Known rows, with every step that occurs
bilira -> niloko -> kefur -> kamo -> bemol -> gopizut -> suli -> mugu: [ -84 -398   45   58 -225   18  242   45  157  -80  200 -117  -23 -167
 -161  306  503  -24 -258 -214 -120 -173  -73  110 -471  195 -297   34
   20 -168  110  458  113  227  325   24 -175   98 -255 -236  -68]
zesov -> kamo -> bilira -> niloko -> kefur: [-249  233  389 -494 -386   60  209 -137  106  -67 -159  -89  114  196
 -118  146 -388  -62 -192 -140  482 -157 -353   25  115    9    1  121
  411 -330 -232  -37 -531  511  -79   77  164  292  369   42 -173]
niloko -> bemol -> suli -> kamo -> kefur -> gopizut -> gufuga: [ -17 -183 -301  357   12  242 -119  -48   11   15  161  206 -142  -19
  318  -26 -171   46 -202 -173  204  306  323 -121  -57 -347  111  226
 -411  188 -191  208   21  122  -55 -241  341  199 -282 -374  296]
bemol -> gopizut -> suli -> mugu -> kamo: [ 151 -192  -73 -446  327   62   93  226   70  165    1 -207   83 -280
   -7  159   66  -97  121  401 -234   28   85   17   12 -149 -388 -239
 -201  118  393   51  449 -390  165    9 -219 -102 -415 -151   25]
zesov -> gufuga -> bilira -> niloko: [  30  -37  400  -52   24 -159  -52  233  133  136  132   70   77  419
 -443   83    1  -91  -63   87 -207 -516 -154  290  463  248  -48  -15
  246  -97   19 -446 -726  -63 -131  163 -240  152  321  364 -408]
gufuga -> niloko -> bemol -> kefur -> gopizut -> suli -> mugu -> zesov: [  15   99   12  230   30  223  -90 -328   31  375 -296   26  124   56
  221 -222   91   86  257  -35 -421  414  274  -61   19  326  -90  -43
 -108 -105   90   52  714 -462  105 -316 -179   45  360   26 -116]
gopizut -> gufuga -> bilira -> niloko: [-182 -129  202  144  178 -184  -45  216 -105  332  500   41   37  119
 -353  208  203  -48  -54   -9 -218 -349   22  246  339 -240 -299  -42
 -156  122   23  -69 -559  -87 -212  304 -316  -31  194  270 -166]
suli -> mugu -> kamo -> bilira -> niloko -> bemol -> gopizut -> gufuga: [-375 -356 -589   -2  120   13  212  -93 -527 -145  336   27   38 -590
    0  156   60  250  191   59   28  -94 -152   24  219 -712  118  150
 -230  222  525  360  219   10 -336  362 -254 -106  -17   53  284]
suli -> gopizut -> gufuga -> niloko -> bemol -> kamo -> bilira: [-254  -73 -504 -250  -19    0 -145  -57 -270  -35  460  394  194 -332
  -93 -103  -51  340  150 -266   75   71 -153   11  412  -65  131  289
  -40  -15  -35   -2  182  -89 -383  319  383 -584   90 -123  164]
bemol -> suli -> kamo -> kefur -> gopizut -> gufuga -> mugu -> zesov -> niloko: [ 283  264  141 -289  139 -107 -645  133 -251   31 -523   37 -143  327
  438  -79  -65 -137  -39 -207 -211  -71  -70 -272  226  611  180  264
  -35  -93  -52 -412  231  -74  101 -189  239  290  172   -6 -284]
zesov -> gufuga -> mugu -> suli -> kamo -> bemol: [  -3 -131  288 -592  225 -341 -486  389  130 -478   -6  -75   80  385
  -33 -470 -373   77 -350  -49 -174 -350 -194  131  306  718 -156 -154
  228  512  162   24  -72  228  271  297  -39  349 -118 -101 -253]
suli -> kamo -> kefur -> bemol: [ 349   26  -67 -161  472   59 -210   -1  469  -63  -72   99  -20  233
   94 -254 -139  245 -405  213  435   65  377  -51  -74   67   17  160
  124 -165 -323  -88  -73   82  204 -279  599    9 -217 -400  243]
kamo -> bemol -> gopizut -> suli -> mugu -> zesov -> gufuga: [ 266 -294   63 -318  -51 -188 -185  347 -290 -379 -517   73  176  -90
  -87 -407   50 -143 -146  126 -173 -313 -298   31  502  625  210  -30
  286   44  624 -299  243 -259  224   76 -298  208  -25 -203 -199]
gufuga -> mugu -> kamo -> bilira -> niloko: [-328   -4  269 -720  233 -278   59   51  194  163 -142 -113  -73   43
  -75   82 -317  393  291   51 -205 -375 -203  -89  431  -22 -170  -44
 -132   95 -102  137 -391  144 -188  443 -144  -68  176  228 -319]
suli -> bemol -> gopizut -> gufuga -> bilira -> niloko: [-166 -201 -102  204  -57  -94   95  154 -341  438  723 -127  -46  154
 -222  412  405  -56  -53 -101 -251 -370  107  246  152 -240   84  -31
 -117   36  224   33 -302   42  -34  240 -424 -145   11  200 -146]
suli -> gopizut -> gufuga -> bilira: [ 125 -185  145  122  276 -117 -317  408 -166  520  877  133  156  192
 -260   65  225 -404  -59  153  -87  -75  150  336  214  -89 -227  -93
 -126  129  -95   -9 -327 -364 -189  151 -140 -377   13    4  222]
mugu -> gopizut -> gufuga -> niloko -> bemol -> suli: [ -72  245 -489  400  131  294  184  -95 -141   35   30 -151   -7 -235
 -159 -296 -175  236  128 -216   53   84  128   63  189 -314  185 -529
  -66   12  165 -206  196   37 -101 -223  -59 -328  125  135  327]
bilira -> niloko -> bemol -> gopizut: [  26   39 -480  170 -306  249  302 -387 -152 -187 -172 -342  -25   -8
  -89  226  127  367  109  116  292  -12  -13  -17 -142 -455  231  -50
  250 -198  273 -336  -61  237 -319   65  -76  -26   86  406   -9]
bilira -> niloko -> kefur -> bemol: [-250  301  124  126   78   99  487 -271  389   37 -133 -208   34  -29
 -179   -9 -300   38 -250  -77  434 -108   97   32 -334 -322   94   48
  443 -389 -257  -51 -468  413  317 -154  495  -66  338  262  202]
kamo -> kefur -> niloko -> bilira: [ 318  268  306  -92 -436   71  -83 -292  286   84 -453  362  -24  297
   45 -105 -294 -318  -62   83  771  465 -239  -60 -199   56   53 -113
  277 -376 -779   16 -518   14 -176  116  426  359 -466  122  270]
kefur -> kamo -> bilira -> niloko -> bemol -> gopizut: [ -84  -77 -342  208 -287  214  299 -354  -54 -319 -212 -170  -57  -83
 -264  269  106  507  228   31  303  -51 -181   30 -230 -362  281   65
  125 -352  214  -13  -50  396 -342   52   18 -134  179  218   35]
kamo -> bemol -> kefur -> gopizut -> suli -> mugu -> zesov -> niloko -> bilira: [ 144  284  333   46 -375  144 -566 -256 -175 -365 -548   40 -126   47
  127 -120   44 -378  -85  -95  -76  231  -14 -111  -78  316  164  141
  202  -11  -91   -6  308 -348   17  230  172  229  -57  -55   11]
bilira -> niloko -> bemol -> gopizut -> gufuga -> mugu -> suli: [-106  -55   24  129  287 -383  -14 -102  -91 -127   58 -248 -107   95
 -160  -62  -86  190  354  -25 -219  -53 -308 -206 -256  -25 -342 -593
  -48  454  312  167  -47 -129 -293  266 -517  292  197  579 -147]
bemol -> gopizut -> gufuga -> mugu: [  65  -18 -280   85   14  -74   59  145 -420  371  119 -170  -76  200
  -83   67  300 -101  299   43  112  -18 -420   56  -81  251 -107 -169
  -40  399  104   11 -204  -17 -342  261 -261  -26 -161  330   86]
mugu -> zesov -> suli -> bemol -> kefur -> gopizut -> gufuga: [ -34  -33 -133  239 -338  207  118   96 -186  476  -97 -218 -234   19
  147  140   52 -136  -46 -100 -142  134   70  -31   66 -193  405  403
 -146  136  164   87  226  -14  279  -68  -14   54  223 -105  289]
kamo -> bemol -> gopizut -> suli: [ 153 -273 -211  121  -19 -120 -198  304 -211 -472 -327 -276 -198 -263
   -8  -23  284 -136 -150    2   98 -238  123 -126 -214   -3 -161 -248
  -86  165  353   17  100 -306  -49  230 -121 -183 -595 -338   50]
kamo -> bemol -> gopizut -> suli -> mugu -> zesov: [ 229 -213   34 -277   49 -167 -176  220 -230  -71 -316  -85  157 -276
   89 -270  377   53  -51  166 -254   41   95 -102  174  274 -247 -192
 -126   94  461   22  624 -187  271   86 -359 -102 -145 -356  -96]
suli -> mugu -> gopizut -> gufuga -> bilira: [ 180  -26  284   57  424 -122  -79  320  -84  264  741  253  246   42
 -396 -150  360 -239  126  197 -222 -146    3  434  351  -39 -495 -324
 -234  377  132    1   64 -263 -113   62 -486 -275 -111  -99  183]
bilira -> niloko -> kefur -> gopizut -> gufuga -> mugu: [-335  154  197  141 -127  -70  302 -174   39  571  184  -32 -119  389
  107  203 -108 -191  221 -368  -46   64 -287   -4 -280  188 -188   16
  -41  284 -424  303 -529  271  -38   73    3  279  104  487  -39]
gufuga -> bilira -> niloko -> bemol -> gopizut: [  95   89 -316  374 -234  169  206 -266 -209 -194   89 -215   -8   67
 -153  184  215  162  186  201  159   -7  -33  121 -176 -361  168 -139
  226 -129  225 -349 -105   97 -355   22 -198 -127  116  389  -23]
mugu -> zesov -> bilira -> niloko -> kefur -> gopizut: [ -80  377  625  -85 -559   64  442 -303  254   86 -440 -173  166  304
  -14  238 -394 -171  -21 -292  110   63  -93 -135  -83   28  100  204
  286 -392 -439 -182 -354  476  386 -331  366  367  411  330  -37]
gufuga -> mugu -> gopizut -> suli -> kamo -> kefur -> niloko -> bilira: [ 270  398  506 -298  -37  -20 -181 -300  381  -36 -161  421   35  373
  223   67 -337 -317  -68 -109  243  397 -193 -149 -275  411   61 -274
   35   91 -733  143 -147 -285  -14 -248  -26  435 -897   57   33]
kamo -> bilira -> niloko -> kefur -> bemol -> gopizut -> suli -> mugu -> zesov: [-124  -43  182 -170  105 -145  121  -52  -90 -120 -244   53  177 -438
   64  -25  205  155   19   28 -213  -32   37 -250  -54  147   49   49
  -69 -174  332  216  444  -92  287 -132 -256 -153  124 -264 -105]
gufuga -> bilira -> niloko -> bemol: [ -27  144  -36  247  157  130   86 -250  235   15  183   -1   34  288
 -145  -93 -205   77  163   68  153  176  292  187  127 -498 -136 -180
  189  -71 -120 -182 -349  123 -345   96  -22  -25  385  529 -136]
kefur -> niloko -> bemol -> kamo -> bilira: [ -83  111 -351 -239 -194   11  123   47   72 -355 -318  400  157 -399
  -72 -209 -187  247  249   82  458  189 -195  -99  226 -145  116  361
   32 -191 -124 -207   56  279 -354  199  545 -411   77  -99  -38]
suli -> kamo -> bemol -> gopizut -> gufuga -> bilira: [  17 -175  -79  301  101 -104 -345  478 -595 -158  752  117  131  -29
 -195  -23  377 -304 -169  154  -74 -235 -110  441  168   24  -80   -7
 -151  441  296  -10  -31 -142 -107  221 -256 -232 -287 -258  199]
gopizut -> suli -> mugu -> zesov -> kamo -> bemol -> kefur -> niloko: [  30   -8  -38  -20 -338 -141   37  266  -71   -5 -740 -116   37 -309
  237 -133  -50 -294 -205  337  -22  -24 -187  -59  -66  371  242  243
  142 -229  -71  -72  294  -78  223 -270  -58  316  366 -154  -95]
gufuga -> bilira -> niloko -> kefur -> kamo -> bemol -> gopizut -> suli -> mugu -> zesov: [  -5 -115  502   62  -73 -172   47   79 -105  -98   84   -9  180 -178
 -106  -50  332 -140  -77  -79 -414  -44 -199  146 -139  301 -238 -271
  -49 -113  224  158  402  -58  470 -153 -461   16   70 -192 -216]
kamo -> kefur -> bemol -> suli: [ 422   22 -255  314  129   86   50  325  307 -152 -420 -211 -280 -242
  -92 -408   36  168 -234  283  424   11  290 -222 -191  -72  167 -263
  -37 -231 -193 -294 -171  192  189 -297  447 -332  -66 -496  315]

Rows
[ 261   -7 -458  -14 -235  109  355 -326   10 -133 -313   -5  -15 -173
  322  -19  -90   44  212  338  435  273 -175  -47 -334 -320  193  -26
  246 -408  -53 -118  263  111  -90 -193  152  139 -145  170  259]	suli -> mugu -> kamo -> kefur -> niloko -> bemol -> gopizut
[-410   16 -145  354  -39    3  118 -248  -55  252   41  -17 -261  176
  174    4 -113  128  467 -172 -115   86 -186  -73  -95   41  117  187
 -213  436 -307  394 -263   83 -468  185  -94   84  346  374  -39]	kamo -> bilira -> niloko -> bemol -> kefur -> gopizut -> gufuga -> mugu
[-443  148  162  -20  343   55  164 -104  366 -258   36   37   64 -164
  -24  150 -348   69 -349 -214  224 -167  281 -106 -280 -143  208  304
  134 -191 -137  294 -255  205  278 -221  405 -121   21 -138   52]	gopizut -> suli -> kamo -> bilira -> niloko -> kefur -> bemol
[ -59  216 -272   41 -439  301  277 -125   25  466  430   -8   42  145
   92  284  130 -249 -110 -622 -117  267  158   39 -279  279   81   24
   62 -184 -112 -197  399  -34  501 -264  448 -275 -444 -100 -197]	gufuga -> niloko -> kefur -> gopizut -> suli -> bemol -> kamo
[ 281  -25  259   45   84 -154 -111 -108  159    1   83  374  131 -117
  244 -166  253   15   99   27 -554  409  215 -198   26  182 -340 -108
 -297   79  -51 -141  603 -399  217 -330 -219   67  -26 -243 -379]	gufuga -> bilira -> niloko -> bemol -> kamo -> kefur -> gopizut -> suli -> mugu -> zesov
[ 144  -30   23  660  169  118 -287  215  -53    4  627  376  -51  161
  104 -117   16 -329  -37   55  -23  297  297  177  -71 -121  -32   -9
 -385  291 -234   67  -74 -115 -120 -303   83  -40 -176 -350  205]	niloko -> bemol -> suli -> kamo -> kefur -> gopizut -> gufuga -> bilira
[-150  212  137 -379  343  -67 -461  114 -209 -518 -270  180   64  -27
  255   74 -144  -30   11 -155   17 -165  -48 -249  -48  579  381  429
   35  -38  197  146  304 -112  -19 -122  165 -175 -120 -326 -182]	gufuga -> mugu -> zesov -> niloko -> kefur -> bemol -> gopizut -> suli -> kamo -> bilira
[ -41 -244   77  286  255 -300  -79  261   45  236  712   13 -150 -131
 -135  155  219   42 -311    3 -318 -391  222   -1   31 -226   89  -90
 -205  -27 -264   -3 -497 -154   79  -55 -151 -229  122 -104   82]	kamo -> kefur -> bemol -> suli -> gopizut -> gufuga -> bilira -> niloko
[ 134   19   49   79 -248  260  -39 -295  558   13 -106   82 -196  376
  402  143 -203  352 -245 -136   24  243  446 -239 -251    8  129  258
 -215 -136 -551  -32 -113  386  152 -476  433  342 -180 -306 -114]	bilira -> niloko -> bemol -> suli -> kamo -> kefur -> gopizut
[ 159  -51 -254 -366  424  108  -63   32   -6 -116 -156 -156    1 -251
  160  115 -112 -195  189  259 -137   85  173  -41   -6 -310 -228  -83
   31  -59  442  -46  559 -395   19   12   -3   -2 -171   98    9]	zesov -> niloko -> bemol -> gopizut -> suli -> mugu -> kamo
[  87   35  148  -18 -529  122  188   84  369   21 -362 -328 -335  -25
  168  -40  -16    9  -51  244 -295    2  -93   49 -235  131   56  385
   88  142 -216   32  166  213  450  -26  234  106  263 -246  266]	zesov -> suli -> mugu -> kamo -> bemol -> kefur -> gopizut
[-303 -165 -178 -263  419   25   85 -215  311 -194  -14   98  -17 -225
  104  -39 -386  294  244    2  -23  139  370 -139  221 -597 -151    0
 -123   31  101  398   67    4 -278  227  -55  -43  132  149 -129]	gopizut -> suli -> mugu -> kamo -> bilira -> niloko -> bemol
